Below are the code and all the weights of a small trained network. Each question names an input and a class and asks about switching units off, where a switched-off unit gives its printed mean instead of its output.

import numpy as np


def w(rows, s, z=0):
    codes = np.array(rows[::2]) - 128.0
    scale = np.full(codes.shape[1], s)
    scale[-1] = z or s
    return codes * scale


def f(y):
    return np.maximum(y, 0)


def log_softmax(a):
    a = a - a.max(-1, keepdims=True)
    return a - np.log(np.exp(a).sum(-1, keepdims=True))


def net(x, mask):
    res = np.array(x, float).reshape(1, 4) / 4 @ E
    y = f(res @ A[0][:, :-1].T + A[0][:, -1])
    res = res + np.where(mask, y, B[0][:, -1]) @ B[0][:, :-1]
    return log_softmax(res[-1] @ U[:, :-1].T + U[:, -1])


A, B = {}, {}
E = w([
[236,146,123,133,55,188,171],'x0',
[189,38,230,131,169,64,116],'x1',
[87,127,254,76,70,217,77],'x2',
[111,88,118,42,183,172,241],'x3',
],0.0095)
A[0] = w([
[231,102,176,146,144,132,140,130],'n0',
[76,97,178,86,88,195,76,97],'n1',
[100,91,109,27,132,159,226,78],'n2',
[84,217,86,157,80,144,103,48],'n3',
[211,123,131,146,103,165,158,23],'n4',
[87,122,190,61,119,196,90,111],'n5',
[2,123,134,131,184,92,77,104],'n6',
[180,176,105,147,102,124,40,53],'n7',
[56,117,199,80,75,194,102,130],'n8',
[115,104,147,81,202,203,211,17],'n9',
[223,157,119,106,54,133,147,101],'n10',
[159,100,154,132,128,57,160,192],'n11',
[129,158,148,208,94,84,36,116],'n12',
[122,108,117,57,141,147,195,187],'n13',
[85,135,202,129,47,155,53,90],'n14',
[64,184,38,117,90,201,115,150],'n15',
[123,162,128,203,70,104,65,130],'n16',
[132,130,123,193,52,74,12,99],'n17',
[154,44,194,94,123,125,94,100],'n18',
[150,125,82,179,159,71,153,9],'n19',
[26,118,151,136,172,109,96,80],'n20',
[175,130,22,186,162,64,185,39],'n21',
[131,47,136,106,127,91,102,255],'n22',
[163,111,190,116,145,65,131,46],'n23',
[52,110,106,115,191,78,70,37],'n24',
[165,73,189,137,149,87,121,50],'n25',
[97,101,119,44,148,116,160,128],'n26',
[200,118,113,161,97,169,96,120],'n27',
[43,127,163,95,179,81,81,157],'n28',
[159,43,166,167,143,109,65,83],'n29',
[42,199,45,133,108,237,131,84],'n30',
[206,151,149,102,55,204,150,142],'n31',
[133,106,54,170,169,78,146,130],'n32',
[107,129,183,101,119,166,131,28],'n33',
],0.0089,0.0052)
B[0] = w([
[82,54,202,122,87,87,225,214],'n0',
[234,193,23,92,110,49,93,230],'n1',
[134,179,187,89,252,188,87,211],'n2',
[51,61,195,16,128,104,172,202],'n3',
[176,25,109,205,92,213,161,181],'n4',
[210,173,27,126,125,64,115,234],'n5',
[166,54,158,242,67,232,192,231],'n6',
[122,119,178,80,195,186,99,194],'n7',
[209,154,14,118,111,30,140,255],'n8',
[170,180,161,64,208,193,72,194],'n9',
[173,79,139,215,92,241,193,216],'n10',
[66,142,155,92,88,37,162,208],'n11',
[128,206,180,86,233,182,77,245],'n12',
[91,244,237,123,222,182,66,210],'n13',
[196,162,44,114,152,73,102,246],'n14',
[32,15,219,48,59,44,240,240],'n15',
[112,200,196,42,221,170,122,231],'n16',
[153,193,159,68,228,203,95,254],'n17',
[97,73,160,77,86,58,164,220],'n18',
[230,103,36,65,148,88,90,188],'n19',
[210,66,123,236,78,210,197,199],'n20',
[215,125,42,118,125,55,103,248],'n21',
[42,139,174,154,95,97,163,228],'n22',
[68,48,172,27,102,100,171,182],'n23',
[204,35,81,209,101,243,166,200],'n24',
[76,39,197,68,113,85,139,196],'n25',
[150,189,159,130,186,160,127,183],'n26',
[198,145,175,184,110,183,126,195],'n27',
[196,116,133,233,78,189,222,228],'n28',
[49,68,174,45,129,112,162,210],'n29',
[38,2,218,62,87,50,190,237],'n30',
[180,90,142,249,94,144,164,251],'n31',
[180,178,58,107,103,63,124,227],'n32',
[169,117,33,63,145,85,87,171],'n33',
],0.0056,0.0093)
U = w([
[53,79,189,95,85,87,144,102],'0',
[129,180,175,117,240,213,84,106],'1',
[187,150,39,135,117,68,102,104],'2',
[160,94,146,245,70,243,150,101],'3',
[83,187,168,188,98,113,135,250],'4',
[61,146,117,156,102,140,50,110],'5',
],0.012,0.017)

Each question gives the input, the list of numbers given to net, and the class t.
The units are the neurons (one row each of A and B). Each row of codes is followed by its name. A weight is (code - 128) times the scale printed after its matrix; where a second scale follows, it is the last column's (A, B and U).
mask holds one flag per neuron, in row order. A switched-off neuron (its flag False) gives its mean, the last column of its row in B, instead of its output. The means were averaged over made-up inputs and are rounded, as every weight is.
A unit's drop is (log p(t) with every unit on - log p(t) with that unit switched off) / (log p(t) with every unit on - log p(t) with every unit switched off).
The circuit of an input: a set's keep is (log p(t) with only the set's units on - log p(t) with every unit switched off) / (log p(t) with every unit on - log p(t) with every unit switched off). Starting from the 12 units with the biggest drops (on a tie, the unit counted first), units are removed one at a time, each time the one whose removal leaves the highest keep (on an exact tie, the one counted first), for as long as the keep stays at least 0.8.
circuit, biggest first: the units of the circuit, biggest drop first
most important unit: the unit with the biggest drop
k most important neurons: the k neurons with the biggest drops, biggest first
drop when u is switched off: that unit's drop, to one decimal
input [-6,-2,-5,1], class 3: circuit, biggest first : (n6 n24)
input [4,7,3,-6], class 0: most important unit : n0
input [3,3,6,7], class 1: 3 most important neurons : (n2 n13 n9)
input [-6,4,-5,5], class 3: circuit, biggest first : (n24 n6)
input [0,-8,3,-6], class 0: 2 most important neurons : (n15 n30)
input [3,-6,-2,-6], class 0: 3 most important neurons : (n15 n30 n3)
input [-5,-7,-8,8], class 1: 3 most important neurons : (n2 n13 n9)
input [5,4,4,6], class 1: 3 most important neurons : (n2 n9 n13)
input [-1,2,2,3], class 4: 3 most important neurons : (n17 n12 n16)
input [1,5,2,-7], class 1: 2 most important neurons : (n17 n12)
input [-8,-7,3,6], class 3: 2 most important neurons : (n6 n20)
input [4,-2,7,7], class 1: 2 most important neurons : (n2 n13)
input [3,-6,5,5], class 0: 2 most important neurons : (n30 n15)
input [-4,-1,6,-7], class 1: circuit, biggest first : (n17)
input [8,-8,1,8], class 0: 4 most important neurons : (n30 n15 n17 n12)
input [3,-7,-3,6], class 0: drop when n30 is switched off : 1.2
input [-4,0,4,-3], class 2: drop when n10 is switched off : 0.2
input [-8,1,5,2], class 3: drop when n6 is switched off : 0.1
